Below is a small trained network, with its code and all its weights. Each question gives an input and a target symbol and asks what happens when units are switched off, that is, made to give their printed mean instead of their output.

import numpy as np


def w(rows, s, z=0):
    codes = np.array(rows[::2]) - 128.0
    scale = np.full(codes.shape[1], s)
    scale[-1] = z or s
    return codes * scale


def f(y):
    return y / 2 * (1 + np.tanh(0.7978845608 * (y + 0.044715 * y**3)))


def softmax(a):
    e = np.exp(a - a.max(-1, keepdims=True))
    return e / e.sum(-1, keepdims=True)


def log_softmax(a):
    a = a - a.max(-1, keepdims=True)
    return a - np.log(np.exp(a).sum(-1, keepdims=True))


def net(x, mask):
    ids = ['γζθξσφω'.index(c) for c in x.split()]
    T = len(ids)
    res = E[ids] + P[:T]
    r = res
    for j in range(3):
        rows = slice(2 * j, 2 * j + 2)
        q, k, v = (r @ M[0][rows].T for M in (Q, K, V))
        z = softmax(np.where(np.tri(T) > 0, q @ k.T / 2**0.5, -1e9)) @ v
        o = O[0][rows]
        res = res + np.where(mask[j], z, o[:, -1]) @ o[:, :-1]
    y = f(res @ A[0][:, :-1].T + A[0][:, -1])
    res = res + np.where(mask[3:7], y, B[0][:, -1]) @ B[0][:, :-1]
    return log_softmax(res[-1] @ U[:, :-1].T + U[:, -1])


Q, K, V, O, A, B = {}, {}, {}, {}, {}, {}
E = w([
[239,91,184],'γ',
[132,6,106],'ζ',
[193,181,120],'θ',
[165,128,125],'ξ',
[170,100,117],'σ',
[117,112,89],'φ',
[133,71,98],'ω',
],0.016)
P = w([
[76,162,69],'0',
[159,132,160],'1',
[141,170,215],'2',
[193,148,109],'3',
[129,96,127],'4',
[135,170,224],'5',
[212,139,91],'6',
[128,75,129],'7',
[124,160,227],'8',
[242,136,80],'9',
[126,61,131],'10',
[105,140,228],'11',
[251,113,73],'12',
],0.019)
Q[0] = w([
[146,156,106],'h0',
[160,73,46],'h0',
[143,149,145],'h1',
[92,156,5],'h1',
[242,38,30],'h2',
[60,187,183],'h2',
],0.016)
K[0] = w([
[194,116,130],'h0',
[217,85,119],'h0',
[133,194,129],'h1',
[174,96,199],'h1',
[206,99,68],'h2',
[72,120,254],'h2',
],0.015)
V[0] = w([
[240,90,207],'h0',
[136,120,77],'h0',
[120,207,113],'h1',
[121,105,30],'h1',
[173,58,169],'h2',
[175,248,160],'h2',
],0.011)
O[0] = w([
[228,141,193,255],'h0',
[22,244,128,173],'h0',
[129,46,6,116],'h1',
[52,173,165,211],'h1',
[159,136,39,210],'h2',
[112,2,131,180],'h2',
],0.0097,0.0085)
A[0] = w([
[254,92,179,255],'n0',
[79,55,87,199],'n1',
[100,218,193,92],'n2',
[143,82,157,25],'n3',
],0.0089,0.0031)
B[0] = w([
[48,163,98,253],'n0',
[243,127,76,149],'n1',
[244,72,127,151],'n2',
[97,37,1,142],'n3',
],0.0084,0.023)
U = w([
[56,185,43,160],'γ',
[247,135,64,175],'ζ',
[151,80,96,2],'θ',
[79,141,128,100],'ξ',
[96,145,136,200],'σ',
[109,136,140,183],'φ',
[129,151,217,78],'ω',
],0.012,0.0029)

Each question gives the input, a string of symbols that net reads in full, and the target symbol t.
The units are the heads (2 rows each of Q, K, V and O) and the neurons (one row each of A and B). Each row of codes is followed by its name. A weight is (code - 128) times the scale printed after its matrix; where a second scale follows, it is the last column's (O, A, B and U).
mask holds one flag per unit, heads first, then neurons. A switched-off unit (its flag False) gives its mean, the last column of its rows in O or B, instead of its output. The means were averaged over made-up inputs and are rounded, as every weight is.
A unit's drop is (log p(t) with every unit on - log p(t) with that unit switched off) / (log p(t) with every unit on - log p(t) with every unit switched off).
The circuit of an input: a set's keep is (log p(t) with only the set's units on - log p(t) with every unit switched off) / (log p(t) with every unit on - log p(t) with every unit switched off). Starting from all 7 units, units are removed one at a time, each time the one whose removal leaves the highest keep (on an exact tie, the one counted first), for as long as the keep stays at least 0.8.
units of the circuit, in order: the units of the circuit, biggest drop first
unit that matters most: the unit with the biggest drop
top k neurons: the k neurons with the biggest drops, biggest first
heads that matter: for each layer, one digit per head in row order, 1 if its drop is at least 0.15 and else 0, layers parted by /
input ζ ζ σ σ ω ζ ω ω ω, target ω: unit that matters most -> h1
input ξ σ γ θ, target γ: heads that matter -> 101
input θ γ γ ζ φ σ θ σ ζ, target ζ: units of the circuit, in order -> (h1, n1, n0)
input θ σ ζ σ γ σ ζ ζ σ ξ, target γ: top 3 neurons -> (n0, n2, n1)
input θ ζ ω, target ζ: units of the circuit, in order -> (n0, h1)
input θ ξ φ, target ζ: top 2 neurons -> (n0, n1)
input θ ζ θ ω θ σ, target ζ: units of the circuit, in order -> (h1, n1, n0, h0)
input θ ξ ζ, target θ: heads that matter -> 011
input σ σ γ φ φ σ θ φ θ θ γ, target θ: heads that matter -> 001
input ζ θ ξ γ, target γ: top 2 neurons -> (n0, n3)
input ξ ω γ ω γ φ ζ θ γ, target θ: units of the circuit, in order -> (h2, h0, h1)
input ξ θ φ ζ ζ ζ ζ σ θ φ, target γ: top 2 neurons -> (n2, n0)
input ζ ζ γ ξ θ ω ζ ω, target ζ: units of the circuit, in order -> (h2, n0)
input σ γ φ θ θ, target θ: top neuron -> (n3)
input ζ ζ θ ζ ζ γ θ ζ γ ζ σ, target ζ: heads that matter -> 011
input θ φ ω ζ ζ ξ ζ φ ζ, target ζ: heads that matter -> 110
input γ θ φ θ ζ, target θ: top 2 neurons -> (n3, n1)
input ζ ω ζ θ θ ζ, target ω: top 2 neurons -> (n0, n3)
input σ ζ σ ω ξ γ ζ θ θ θ φ, target θ: heads that matter -> 001
input ω φ γ φ ζ ζ θ ξ, target θ: units of the circuit, in order -> (h2)
